Here is a tiny trained network, its code and every weight. The questions are about switching its units off for an input and a class, where a switched-off unit gives its printed mean instead of its output.

import numpy as np


def w(rows, s, z=0):
    codes = np.array(rows[::2]) - 128.0
    scale = np.full(codes.shape[1], s)
    scale[-1] = z or s
    return codes * scale


def norm(h):
    return h / np.sqrt((h * h).mean(-1, keepdims=True) + 1e-5)


def f(y):
    return np.maximum(y, 0)


def log_softmax(a):
    a = a - a.max(-1, keepdims=True)
    return a - np.log(np.exp(a).sum(-1, keepdims=True))


def net(x, mask):
    res = np.array(x, float).reshape(1, 2) / 4 @ E
    u = 0
    for l in range(2):
        y = f(norm(res) @ A[l][:, :-1].T + A[l][:, -1])
        res = res + np.where(mask[u : u + 10], y, B[l][:, -1]) @ B[l][:, :-1]
        u += 10
    return log_softmax(norm(res)[-1] @ U[:, :-1].T + U[:, -1])


A, B = {}, {}
E = w([
[80,38,118,123,118,27,188],'x0',
[111,150,40,145,109,254,200],'x1',
],0.00054)
A[0] = w([
[159,158,184,105,135,84,55,82],'L0N0',
[120,132,98,125,81,222,170,119],'L0N1',
[164,173,97,151,128,197,126,4],'L0N2',
[66,50,125,124,164,98,152,87],'L0N3',
[120,198,100,128,150,182,143,51],'L0N4',
[103,61,152,146,131,1,115,27],'L0N5',
[136,70,207,143,85,44,79,80],'L0N6',
[145,178,116,136,137,196,134,5],'L0N7',
[98,85,152,118,113,31,133,21],'L0N8',
[112,83,145,60,119,126,150,151],'L0N9',
],0.0025,0.002)
B[0] = w([
[132,143,73,187,121,100,75,218],'L0N0',
[141,172,194,110,195,140,78,250],'L0N1',
[213,187,162,16,171,147,106,177],'L0N2',
[142,197,138,105,170,161,163,198],'L0N3',
[167,106,176,87,135,57,129,185],'L0N4',
[114,46,93,79,58,92,247,237],'L0N5',
[137,180,133,113,168,237,160,244],'L0N6',
[251,222,147,15,178,167,132,170],'L0N7',
[67,36,106,108,63,58,225,199],'L0N8',
[136,95,114,148,142,180,118,182],'L0N9',
],0.0029,0.002)
A[1] = w([
[121,114,155,92,162,75,159,180],'L1N0',
[172,154,167,144,73,167,83,5],'L1N1',
[173,120,171,67,56,98,146,169],'L1N2',
[91,180,106,89,155,151,144,107],'L1N3',
[141,155,80,204,81,114,28,57],'L1N4',
[53,2,119,114,48,27,230,150],'L1N5',
[144,159,181,124,151,133,109,165],'L1N6',
[163,136,106,215,88,97,23,38],'L1N7',
[162,106,102,121,116,173,66,168],'L1N8',
[52,114,154,171,185,161,127,44],'L1N9',
],0.0035,0.0017)
B[1] = w([
[161,152,96,130,82,149,108,176],'L1N0',
[56,78,108,158,141,131,165,143],'L1N1',
[83,141,133,176,188,190,130,177],'L1N2',
[129,123,164,152,143,100,74,167],'L1N3',
[192,205,24,236,57,51,101,154],'L1N4',
[72,86,21,65,59,204,252,254],'L1N5',
[100,102,86,135,109,130,178,190],'L1N6',
[237,225,36,216,91,63,104,153],'L1N7',
[148,111,157,105,81,72,126,163],'L1N8',
[65,53,164,220,169,147,100,138],'L1N9',
],0.0039,0.0044)
U = w([
[82,18,239,92,43,22,15,5],'0',
[55,44,239,49,47,19,10,4],'1',
[237,246,245,9,244,237,21,252],'2',
[16,25,25,45,19,233,252,252],'3',
[2,23,242,245,252,235,24,213],'4',
[246,236,27,234,15,14,12,205],'5',
[55,40,227,50,53,19,6,4],'6',
],0.0047,0.0042)

Each question gives the input, the list of numbers given to net, and the class t.
The units are the neurons (one row each of A and B). Each row of codes is followed by its name. A weight is (code - 128) times the scale printed after its matrix; where a second scale follows, it is the last column's (A, B and U).
mask holds one flag per neuron, layer by layer. A switched-off neuron (its flag False) gives its mean, the last column of its row in B, instead of its output. The means were averaged over made-up inputs and are rounded, as every weight is.
A unit's drop is (log p(t) with every unit on - log p(t) with that unit switched off) / (log p(t) with every unit on - log p(t) with every unit switched off).
The circuit of an input: a set's keep is (log p(t) with only the set's units on - log p(t) with every unit switched off) / (log p(t) with every unit on - log p(t) with every unit switched off). Starting from the 12 units with the biggest drops (on a tie, the unit counted first), units are removed one at a time, each time the one whose removal leaves the highest keep (on an exact tie, the one counted first), for as long as the keep stays at least 0.8.
units of the circuit, in order: the units of the circuit, biggest drop first
unit that matters most: the unit with the biggest drop
k most important neurons: the k neurons with the biggest drops, biggest first
top k neurons in layer l: the k neurons of layer l with the biggest drops, biggest first
drop of u: that unit's drop, to one decimal
input [1,3], class 2: units of the circuit, in order : L1N5; L0N1
input [7,6], class 4: unit that matters most : L0N5
input [3,2], class 4: top 3 neurons in layer 0 : L0N5; L0N7; L0N2
input [-3,-8], class 5: top 2 neurons in layer 0 : L0N0; L0N6
input [8,7], class 4: 3 most important neurons : L0N5; L0N8; L1N5
input [-3,-1], class 5: 2 most important neurons : L0N5; L0N0
input [2,4], class 4: 3 most important neurons : L1N5; L0N7; L0N2
input [5,5], class 4: 2 most important neurons : L0N5; L1N5
input [5,8], class 4: 2 most important neurons : L1N5; L0N5
input [6,7], class 4: 2 most important neurons : L0N5; L1N5
input [2,5], class 4: 2 most important neurons : L1N5; L0N7
input [-1,-2], class 5: 2 most important neurons : L0N0; L1N5
input [-2,8], class 2: drop of L1N5 : 0.4
input [-5,1], class 2: unit that matters most : L1N5
input [3,3], class 4: drop of L1N5 : 0.6
input [-3,5], class 2: drop of L1N5 : 0.3
